In the rows, 128 means zero.
Facts:
[plefa,fotron,skisu,temun,skitrobar,tubisin,flipili,zeso,pluseplo,bodru,zupla,skevoka,fitre,gime,rupok,flugupil,stisil,zorer,droski,gara,vezo] η 818
[vibrum,drimolo,guklenu,kubrigra,gekam,stadror,ruplin,kesti,truvo,tadrodur,lasker,flugrik,pulel,stapas,moror,paskur,trorer,korepin,plepo,sanis,graskul,broflur,vibrim,gamezam,skisol,gezos,plovu,briklozi,mapel,poga,trolal,vafuplil,dalubrim,futrer] η 385
[stifil,pupes,mokam,lastik,braku,daflol,zuro,klodrel,gragrem,groso,metis,skisudrak] η 684
[dogrevok,vufor,zofiplok,kirel,testizim,fegan,foskul,klote,rogu,tipin,platrem,bruver,nustam,truto,roku,kasas,plinik,relur,skemun,stetrir,daskel,kluru,gepler,fezun,trobrusa,plirufli,flupan,deklo,pliser,dogalam,staklel,gafibruk,fliplus,kletodom,peklifos,bibre,dudal,sodri,notisto,diplak] η 402
[bugri,kedras,guster,fizis,lapur,gromam,stari,gikul,raplir,plorol,klogi,rustu,pasik,peflas,skoplal,kapul,vadrom] η 104
[klivan,batis,stidri,diskir,didrepus,zeplu,sikamum] η 627
[dranen,nuki,genos,gimo,viri,kepla,skubom,flastum,plenuk,latrun,flugus] η 758
dogrevok Ω daflol,stisil,kesti
klivan Ω stidri,flugus
kedras Ω stidri,vafuplil,dudal,gromam,gragrem
dranen Ω tipin,fliplus
vufor Ω rogu,tipin,trorer,groso
skisu Ω fizis,plinik,skemun
zofiplok Ω braku,vibrum,notisto
lapur Ω kasas,graskul,drimolo,poga,stadror
testizim Ω kirel,genos
tubisin Ω pluseplo,roku,trobrusa,zeplu,bruver,sikamum,zupla,raplir
kubrigra Ω kirel,graskul,plirufli,klote,plefa
fegan Ω klote,sikamum
truvo Ω gekam,plirufli,sikamum,guklenu
zeso Ω tipin,guster,skoplal,stadror
gikul Ω drimolo,gara,metis,temun,plefa,kesti
mokam Ω fizis,bibre,guster,notisto
gimo Ω skitrobar
nustam Ω stisil,klote,plepo
viri Ω batis,guster,ruplin,kletodom
kepla Ω plinik,stadror,skisudrak
pulel Ω foskul
skubom Ω sanis,foskul,lastik,guklenu
stapas Ω platrem,sanis,moror
relur Ω flupan,fotron
plorol Ω fotron,bodru
stetrir Ω plinik,groso
paskur Ω platrem,nuki,zorer,zeplu
fitre Ω bugri,flugus,sodri,genos
korepin Ω pasik,briklozi,peflas
daskel Ω stifil,gara,roku,kesti
klogi Ω skitrobar,gara,briklozi
gime Ω pliser,kapul
kluru Ω stidri,deklo
plenuk Ω vadrom,vibrim,tadrodur
diskir Ω vafuplil,skevoka,braku,flugupil,guklenu
gepler Ω stari,dogalam,gara,tadrodur
fezun Ω vafuplil,tipin,bruver
didrepus Ω sodri
broflur Ω vadrom,trorer,flipili,moror,pupes
rupok Ω pliser,vibrum,metis,dalubrim,skisudrak
zuro Ω flupan,ruplin,braku,roku,dalubrim
droski Ω pasik,klodrel,graskul
staklel Ω stari,flugrik
skisol Ω flupan,gekam,truto
gezos Ω vadrom,kesti
plovu Ω graskul,sodri,vibrim
mapel Ω rustu,tipin,kasas
peklifos Ω roku
trolal Ω bibre,lasker
latrun Ω flastum,flupan,tadrodur,guklenu
vezo Ω roku,klote
diplak Ω flastum,plirufli,foskul
futrer Ω gamezam,klote

Known rows:
daskel: [160 161 112 134 132 126 125 134 104 118 135 137 142 128 138 132 148 140
 135 136 120 159 104 122 145 107 211 152 124 121 152 112 130 125 135 112
 135 166 123 126 139 128 156 174 154 154 111 129 113 123 118 130]
pupes: [134 130 136 129 120 140 123 115 122 118 148 141 144 123 157 127 124 126
 136 126 105  93 126 101 125 114  94 116 130 122 134 122 137 132 106 149
 139 140  98 145 109 120 145  97 148 123 122 130 116 102 118 132]
trolal: [144  78 124 137 102 158 132 125 152 120  95 123 155 121 153 131 114 122
 135 171 127 117 134 151 132 123 160 143 115 104 120 139 122 121 132 106
 119 136 109 127  86 121 179 145 140 135 125 132 116 128 135 128]
stadror: [122  90 133 116 122 146 102 124 143 155 132 108 120 124 124 126 109 119
 116 148 129  80 168 149 128 147  55 121 139 127 122 150 116 146 132 112
 128 104 126 112 123 126 126 109 106 117 133 134 127 129 144 118]
kepla: [138 103 116 146 104 157 100 125 140 116 105 130 143 121 155 129 127 133
 153 163 121 118 128 135 137 110 206 137 112 121 128 139 115 131 133 110
 134 161 114 115 104 119 174 156 151 136 116 130 116 125 137 119]
lapur: [142  99 136 132 108 116  94 136 106 138 126 100 100 121 104 130 142 143
 103 138 112 122 134 184 113 110 208 135 118 148 106 133 138 121 134  84
 144 115 128 106 135 118  98 204 152 121 125 129 122 132 108 115]
truto: [123 140 125 114 147 111 149 117 112 113 139 135 124 135 114 120 145 132
 121 119 146 168 133  99 125 143  82 122 134 139 137 108 142 111 140 117
 125 112 144 135 139 142  89 123  98 132 132 129 144 142 140 120]
kluru: [125 151  94 142  72 109 132 128 101 109 106 158 143 129 149 134 148 118
 153 118 134 154 116 104 137 103 197 146 115 129 113 114 127 136 115 164
 125 144 159 133 108 117 109 157 172 154 129 128 124 136 152 157]
zuro: [145  79 130 132 112 118 140 132 147 112 106 104 128 134 120 129 138 137
 101 156 131 167 131 142 123 135 168 138 116 130 131 127 134 111 158 108
 142 116 127 118 122 135  99 169 116 136 126 126 130 143  96 110]
vibrim: [142 135 123 129 132 153 105 120 150 163 135 138 148 122 151 143 109 121
 128 124 108  96 122 119 123 125  95 131 137 103 106 132 127 126 109 158
 123 122 101 130 112 138 154  75 142 121 132 123 121 115 132 151]
foskul: [118 156 131 108 146 102 148 118 105 115 149 140 122 134 118 121 140 132
 120 102 141 150 136  90 123 141  56 111 140 144 140 107 137 124 125 144
 130 110 144 143 139 141  81 101 106 127 130 129 145 130 138 123]
dranen: [118  89 130 135  81 125 142 129 147 109 121 107 108 128 124 128 123 135
 119 146 130 109 145 141 133 124 157 116 114 144 117 141 135 153 139 143
 154 132 136 113 118 117 106 147 122 123 123 130 122 127 118 113]
gime: [130 121 111 143 147 158 145 128 159 124 101 135 140 122 136 135 129 137
 152 148 135 150 115 134 143 122 202 135 119 117 135 128 107 130 137 113
 112 163 127 125 125 122 190 141 133 137 121 125 116 128 144 128]
dogalam: [140 163 113 113 146 115 132 115 109 134 156 130 115 129 111 136 151 139
 115 112 131 147 130 105 127 130  91 122 142 143 135 102 134 127 136 120
 134 121 137 121 144 144  79 127 107 128 123 128 133 127 155 120]
daflol: [134 124 139 118 137 121  94 137 126 154 153 111 123 134 118 127 125 130
 106 120 122 114 133 132 127 138 102 125 136 129 136 136 130 138 136 111
 145 120 121 115 154 136 107 119 113 127 131 127 136 130 102 119]
mapel: [149  93 128 144  87 142 131 132 148 121 103 122 149 121 159 130 109 121
 127 161 114 103 130 155 137 109 179 142 118 113 113 148 133 139 122 128
 136 140 110 119  93 111 160 145 164 137 122 131 101 116 118 136]
kletodom: [114 122 118 111 128 118 127 120 101 116 129 130 120 129 115 117 144 128
 134 132 151 145 154 115 138 132  92 126 132 146 150 117 117 133 140  90
 122 120 148 121 137 127  99 137 103 132 124 138 138 140 164 105]
notisto: [114 116 118 106 130 119 121 111 105 113 131 133 122 129 115 113 146 127
 141 133 156 134 156 110 135 137  75 123 136 145 147 120 117 128 141 101
 115 124 147 122 133 129 104 126  98 132 121 137 143 143 180 103]
guklenu: [122 107 144 117 149 128 149 123 158 131 134 118 129 133 121 128 107 121
 103 127 130 128 136 120 111 159  33 117 135 121 119 134 137 119 130 159
 126  87 117 135 119 143 109  70  99 116 141 126 138 133 111 127]
flugrik: [145 132 126 132 150 161 114 121 149 149 128 136 150 123 151 147 112 125
 127 134 115 111 119 124 120 130  93 130 132  99 115 122 131 122 120 137
 117 123  93 132 104 142 178  88 133 124 129 124 121 117 130 141]
nustam: [155 165 109 135 128 119 116 142  86 124 134 139 147 133 136 122 143 132
 133 124 124 161 100 123 149 112 209 150 124 119 152 117 125 124 138 117
 135 164 133 123 152 125 161 176 154 158 116 127 117 127 105 134]

Rows:
No name comes twice in this set of rows, the named rows included.
[116 187 105 127 123 122  88 121  87 146 141 156 138 128 148 134 143 120
 158  91 126 123 125  85 130 110 118 137 139 121 122 113 116 141 108 158
 112 140 145 129 127 126 129 108 152 137 131 127 132 125 176 152] => sodri
[108 139 137 124 111  96  86 134 103 158 131 118  98 127 104 133 135 124
 119  93 120 114 137 145  98 122 127 125 128 146  95 134 139 124 111 130
 124  90 145 110 131 124  78 139 144 113 144 124 146 139 142 141] => bugri
[116 163 105 133  94 112 109 119  85 122 117 164 142 131 145 125 140 111
 166 105 140 137 126  96 133 109 138 137 125 128 120 123 125 133 106 159
 114 139 153 137 119 119 123 117 157 146 134 130 133 136 167 153] => deklo
[134 130 117 134  75 111 153 133  93  84 115 149 140 129 150 116 139 124
 155 135 136 149 119 116 150 105 194 141 114 131 141 123 134 132 122 136
 133 158 149 141 124 112 135 161 167 151 112 136 116 123 127 130] => fezun
[123 156 127 139 143 155 157 122 144 116 135 145 132 121 146 136 116 131
 153 119 118 110 117 105 140 118 115 107 130 127 134 124 127 138 107 168
 129 162 116 146 124 118 157  95 128 116 119 129 109  99 132 137] => flipili
[130 123 118 134 127 140 110 128 154 145 133 106 109 128 117 140 132 148
 105 131 118 129 129 132 126 127 158 122 131 131 120 128 139 137 147 127
 155 124 120 106 134 139 117 135 117 128 130 120 130 133 128 124] => gimo
[137 127 110 123 124 109 171 119 121 100 119 127 122 132 117 129 155 141
 109 134 148 185 127 119 125 133 147 131 125 142 129 100 144 112 152 121
 134 120 141 130 131 141  84 165 105 141 123 128 135 143 137 115] => relur
[150 138 115 145 115 147 130 123 150 121 124 130 135 124 150 153 131 142
 128 136 106 138 105 108 123 106 203 130 120 114 110 118 137 127 128 159
 144 152 101 126 108 133 146 139 150 132 125 120 114 115 120 139] => plenuk
[105 111 128 139 129 112 201 138 144 106  94 114 106 132 113 129 143 131
 114 140 126 167 125 154 120 129 180 128 113 147 127 124 134 115 137 116
 127 122 139 135 121 124 100 206 112 118 135 124 129 137 113 130] => diskir
[126  73 127 136 102 138 141 126 155 102 105 104 114 130 122 122 127 143
 120 160 141 144 140 133 130 133 183 126 115 137 127 142 126 127 154 108
 144 130 132 110 119 126 127 157 116 130 127 129 134 141 128 103] => viri
[140 121 128 132 121 155  87 130 140 156 126 127 149 121 152 132 106 117
 140 140 114  80 134 139 136 127 116 139 134 103 119 144 119 139 116 127
 116 130 106 117 110 125 169  99 146 128 126 130 117 117 143 141] => poga
[132 122 130 114 150 141 138 119 163 157 137 112 122 129 122 141 114 129
  91 124 120 109 137 128 114 152  47 118 144 120 111 123 133 122 130 148
 130  90 106 130 126 150  98  75 100 115 139 122 136 122 126 128] => tadrodur
[160 116 133 142 122 131 122 146 147 136 111 122 156 130 150 138 109 123
 117 141 113 129 103 150 139 131 187 151 121  96 128 146 129 122 136 137
 133 138 107 130 127 127 185 135 157 148 129 121 114 128  78 146] => futrer
[ 97 138 111 124 100  91 133 120 102 118 126 138 116 134 116 118 139 117
 137 110 150 146 148 104 134 130  94 124 128 149 118 123 129 140 120 147
 129 113 170 129 131 125  60 124 121 132 137 132 143 145 158 133] => dudal

Now the same nodes, written a new way:
Known rows:
flugupil: [132 128 135 130 117 117 120 121 135 124 145 116 157 114 124 121 113 127
 148 116 146 126 116 129 121 134 121 113 112 113 143 161 140 144 116 118]
staklel: [125 126 121 128 123 140 128 127 127 128 120 138  89  98 141 121 139 125
 120 132 118 120 110 128 138 124 133 173 140 115 123 116 116 132 124 101]
temun: [120 127 133 134 118 115 120 121 141 125 149 118 164 106 127 123 115 129
 156 119 147 122 120 129 121 114 130 115 117 114 150 152 140 138 121 113]
tadrodur: [126 127 122 129 140 122 129 123 139 125 123 135 144 113 126 118 154 138
 132 130 115 136 120 132 114 113 122 116 137 140 127 122 126 122 121 164]
klivan: [147 125 124 126 129 136 191 122 120 125 124 134 102 115 124 118 110 124
  96 125 138 119 114 125 147 124 136 177 143 154 119 120 134 137 116  81]
latrun: [185 126 122 128 130 118 139 125 114 125 122 161  88 104 115 166 140 126
  97 116 185 121 127 127 131 117 118 204 175 181 121 118 113 131 112 112]
kletodom: [134 127 125 129 126 146 105 127 129 126 121 116 140 137 122 118 138 130
 140 125 115 130 111 130 128 126 111 117 112 110 125 125 132 114 138 139]
stidri: [151 127 137 126 131 138 156 122 121 124 125 117 156 186 116 115 115 125
 106 116 136 128 114 127 129 117 112 122 123 149 121 128 147 118 127 150]
diskir: [159 126 124 126 125 122 143 131 115 125 143 130  89 106 128 126 121 123
  98 116 170 120 118 127 132 127 115 184 155 173 119 117 115 145 118 129]
plenuk: [140 126 121 127 130 117 168 121 131 126 122 155 110 104 118 119 131 127
 111 132 141 118 130 127 122 111 147 194 165 131 124 116 117 118 122  96]
zofiplok: [134 127 122 126 128 145 120 136 131 128 120 123  86  95 130 163 143 125
 116 125 117 120 111 128 151 151 128 182 130 119 121 122 115 125 123  80]
rogu: [130 127 132 128 124 143 104 123 123 126 118 117 132 166 125 115 136 129
 135 125 115 126 119 128 119 129 111 120 119 117 124 122 135 119 138 160]
platrem: [136 127 125 127 125 144 106 124 123 125 118 117 144 156 124 118 140 131
 143 126 115 128 110 128 126 127 110 115 115 115 130 121 132 116 134 151]
testizim: [134 125 123 127 121 142 145 130 123 131 118 145 110 102 138 122 117 124
 109 140 117 120 116 127 151 144 132 154 119 123 122 119 124 131 123  77]
lastik: [128 133 126 128 134 122 122 125 113 125 123 116 153 163 115 117 123 126
 123 126 142 124 135 128 119 115 116 109 120 179 127 121 123 114 129 169]
bugri: [136 127 128 128 126 130 131 122 120 125 120 117 161 170 115 116 125 129
 130 121 119 132 114 127 137 127 127 116 113 115 127 145 134 108 128 135]
kubrigra: [129 126 119 126 123 117 145 154 117 149 114 162 114 103 153 125 109 124
 118 165 120 130 197 126 134 125 146 114 114 143 130 120 116 145 118  74]
drimolo: [112 130 124 127 139 122 128 128 143 126 125 126 152 121 124 116 136 136
 137 136 119 137 134 129 116 116 128 113 113 118 126 122 133 119 132 153]
vafuplil: [125 129 125 127 140 123 134 123 131 125 123 132 111 159 126 118 131 131
 109 124 117 144 119 128 116 147 112 113 137 135 126 129 135 144 127 191]
bodru: [124 128 135 130 118 117 120 122 138 124 139 117 161 116 121 120 115 128
 148 116 152 126 119 128 124 131 126 116 112 113 135 165 135 138 125 107]
skoplal: [128 128 138 128 124 126 115 123 114 126 122 117 139 176 117 122 128 126
 134 117 117 125 116 128 127 130 124 115 122 112 126 141 130 118 123 152]

Rows:
No name comes twice in this set of rows, the named rows included.
[159 127 122 127 129 171 104 124 152 126 160 115  83 107 153 125 114 130
 136 117 121 169 115 131 151 118 111 110 137 108 122 117 147 105 119 142] => roku
[120 131 139 132 127 124 108 124 123 126 121 118 154 126 117 123 140 127
 149 124 119 123 116 128 138 120 136 113 108 113 129 155 119 108 132 113] => fizis
[104 126 128 127 119 118 150 125 114 138 117 138 107  99 127 124 115 124
 118 139 117 118 118 127 143 131 164 143 121 113 127 121 117 143 129  81] => lapur
[152 126 118 128 128 117 128 150 112 126 122 170  86 101 145 148 118 124
 104 137 135 129 153 128 118 155 119 118 143 188 126 118 114 164 115 116] => truvo
[113 127 174 126 126 119 155 122 112 135 157 150  83 167 123 127 110 123
  96 117 117 118 163 125 118 141 121 150 175 116 124 118 128 183 131 181] => dranen
[173 129 123 128 132 152 104 124 131 124 122 118 112 104 119 124 159 133
 123 115 136 148 112 135 141 149 109 117 131 132 123 136 116 106 124 133] => flupan
[140 126 123 128 126 124 142 123 120 126 122 132  87 112 128 162 129 124
 109 118 121 121 120 127 153 148 148 155 147 116 122 121 115 129 117  85] => plorol
[111 127 126 138 119 116 126 119 152 124 180 116 158 105 134 118 130 134
 168 118 148 120 115 132 118 112 144 120 144 109 164 121 144 128 127 123] => gara
[117 125 120 126 137 125 205 124 141 131 115 171 156  98 131 113 111 129
  98 159 115 120 119 126 135 135 170 119 115 152 121 122 133 130 120  75] => plovu
[146 126 121 126 116 118 122 134 141 136 169 117  82  95 178 196 105 124
 136 131 152 147 212 126 166 128 147 109 125 105 128 116 135 135 101  71] => vezo
[148 126 120 127 141 123 142 138 135 126 123 150  84  95 134 169 142 129
  98 124 140 136 118 128 126 159 131 135 152 167 120 120 114 136 119 102] => skisol
[125 126 124 136 125 121 125 119 124 126 131 119 158 174 125 119 144 133
 145 121 117 120 114 128 122 114 136 113 143 111 150 120 132 111 126 154] => vadrom
[ 89 129 148 127 118 117 126 137 143 135 123 117 107  91 118 200 120 124
 153 133 147 118 142 128 142 142 174 185 110 111 124 149 116 159 124  71] => skisu

